Below are the code and all the weights of a small trained network. Each question names an input and a class and asks about switching units off, where a switched-off unit gives its printed mean instead of its output.

import numpy as np


def w(rows, s, z=0):
    codes = np.array(rows[::2]) - 128.0
    scale = np.full(codes.shape[1], s)
    scale[-1] = z or s
    return codes * scale


def norm(h):
    return h / np.sqrt((h * h).mean(-1, keepdims=True) + 1e-5)


def f(y):
    return y / 2 * (1 + np.tanh(0.7978845608 * (y + 0.044715 * y**3)))


def log_softmax(a):
    a = a - a.max(-1, keepdims=True)
    return a - np.log(np.exp(a).sum(-1, keepdims=True))


def net(x, mask):
    res = np.array(x, float).reshape(1, 6) / 4 @ E
    u = 0
    for l in range(4):
        y = f(norm(res) @ A[l][:, :-1].T + A[l][:, -1])
        res = res + np.where(mask[u : u + 3], y, B[l][:, -1]) @ B[l][:, :-1]
        u += 3
    return log_softmax(norm(res)[-1] @ U[:, :-1].T + U[:, -1])


A, B = {}, {}
E = w([
[44,159,59,141,145,177,81,142,30,134],'x0',
[84,77,143,87,123,173,97,75,149,85],'x1',
[56,102,91,196,90,197,195,211,140,107],'x2',
[70,104,103,98,137,76,183,100,176,159],'x3',
[199,159,34,80,34,206,175,89,142,199],'x4',
[74,97,195,145,49,89,70,107,110,254],'x5',
],0.0073)
A[0] = w([
[21,122,92,76,204,37,234,117,254,190,8],'L0N1',
[9,199,27,82,94,1,181,85,178,125,3],'L0N2',
[128,178,113,201,182,87,185,193,172,199,33],'L0N3',
],0.0048,0.003)
B[0] = w([
[116,185,149,146,144,140,62,155,197,117,254],'L0N1',
[135,242,111,187,159,252,51,129,134,136,173],'L0N2',
[116,109,117,195,154,78,135,110,44,169,159],'L0N3',
],0.013,0.0019)
A[1] = w([
[178,95,159,187,115,241,81,238,88,118,181],'L1N1',
[70,1,124,126,80,92,49,147,175,203,179],'L1N2',
[37,17,129,87,100,188,67,6,169,28,5],'L1N3',
],0.0058,0.0014)
B[1] = w([
[99,158,220,124,131,159,108,117,159,195,254],'L1N1',
[124,190,141,102,92,82,173,75,86,79,248],'L1N2',
[187,137,77,254,182,127,172,74,120,108,254],'L1N3',
],0.01,0.0032)
A[2] = w([
[77,145,57,191,129,163,100,196,2,158,131],'L2N1',
[169,140,98,149,167,51,132,176,57,194,36],'L2N2',
[80,72,135,185,221,75,76,124,99,130,1],'L2N3',
],0.0067,0.0033)
B[2] = w([
[131,89,147,124,140,169,187,63,175,103,254],'L2N1',
[191,161,84,160,185,44,147,64,165,92,163],'L2N2',
[185,9,141,95,21,163,147,145,170,173,178],'L2N3',
],0.012,0.004)
A[3] = w([
[67,2,171,132,131,54,90,200,138,77,2],'L3N1',
[169,139,187,108,133,162,84,129,131,128,73],'L3N2',
[119,128,97,40,230,158,162,198,126,37,148],'L3N3',
],0.0079,0.0017)
B[3] = w([
[131,8,68,83,83,175,68,175,107,162,235],'L3N1',
[128,161,174,156,156,169,134,202,164,159,184],'L3N2',
[69,158,165,90,94,48,120,122,76,170,254],'L3N3',
],0.014,0.0029)
U = w([
[175,62,9,53,54,173,89,161,110,154,129],'0',
[110,191,162,156,158,175,28,176,160,128,91],'1',
[126,113,135,103,163,122,129,113,120,132,251],'2',
[178,98,88,199,192,98,147,79,113,91,2],'3',
[70,152,126,92,68,61,140,133,48,120,6],'4',
[133,100,134,106,149,135,139,117,147,120,162],'5',
],0.012,0.0044)

Each question gives the input, the list of numbers given to net, and the class t.
The units are the neurons (one row each of A and B). Each row of codes is followed by its name. A weight is (code - 128) times the scale printed after its matrix; where a second scale follows, it is the last column's (A, B and U).
mask holds one flag per neuron, layer by layer. A switched-off neuron (its flag False) gives its mean, the last column of its row in B, instead of its output. The means were averaged over made-up inputs and are rounded, as every weight is.
A unit's drop is (log p(t) with every unit on - log p(t) with that unit switched off) / (log p(t) with every unit on - log p(t) with every unit switched off).
The circuit of an input: a set's keep is (log p(t) with only the set's units on - log p(t) with every unit switched off) / (log p(t) with every unit on - log p(t) with every unit switched off). Starting from all 12 units, units are removed one at a time, each time the one whose removal leaves the highest keep (on an exact tie, the one counted first), for as long as the keep stays at least 0.8.
circuit, biggest first: the units of the circuit, biggest drop first
top k neurons: the k neurons with the biggest drops, biggest first
top k neurons in layer l: the k neurons of layer l with the biggest drops, biggest first
input [6,-2,-1,4,-7,-8], class 4: top neuron => (L3N3)
input [7,-7,6,2,1,7], class 3: circuit, biggest first => (L2N1 L2N2)
input [8,0,-3,-4,2,-1], class 5: top 2 neurons => (L2N1 L0N2)
input [-8,4,1,-8,6,-7], class 1: circuit, biggest first => (L3N2 L2N1 L1N1)
input [-7,1,6,8,-3,-5], class 1: top 2 neurons => (L0N1 L0N2)
input [-1,-6,-3,8,1,8], class 1: top 2 neurons => (L0N2 L0N1)
input [-1,-5,-3,2,6,8], class 4: top 2 neurons => (L1N2 L3N1)
input [4,-8,5,7,3,3], class 3: circuit, biggest first => (L0N3 L2N2)
input [-3,-5,1,-2,-3,4], class 3: circuit, biggest first => (L2N2 L0N3)
input [1,6,6,2,-8,4], class 0: top 2 neurons => (L3N1 L2N3)
input [3,7,3,2,-5,1], class 3: top 2 neurons => (L1N3 L1N2)
input [8,6,8,-1,7,-4], class 2: circuit, biggest first => (L2N1 L3N1)
input [6,7,-2,4,-6,-2], class 3: top 2 neurons => (L1N3 L0N3)
input [2,5,3,-8,7,8], class 1: circuit, biggest first => (L1N1)
input [8,-6,-2,6,7,-6], class 5: circuit, biggest first => (L2N1 L3N1)
input [1,-2,-3,8,6,-4], class 1: top 2 neurons => (L0N2 L0N1)
input [-1,6,-5,4,-3,-5], class 3: top 2 neurons in layer 1 => (L1N3 L1N1)
input [6,2,-1,-4,-7,-5], class 0: circuit, biggest first => (L2N3 L3N1)
input [-3,-4,-4,2,4,6], class 4: top 3 neurons => (L1N2 L1N3 L2N1)
input [1,8,0,4,-3,0], class 3: circuit, biggest first => (L1N3)
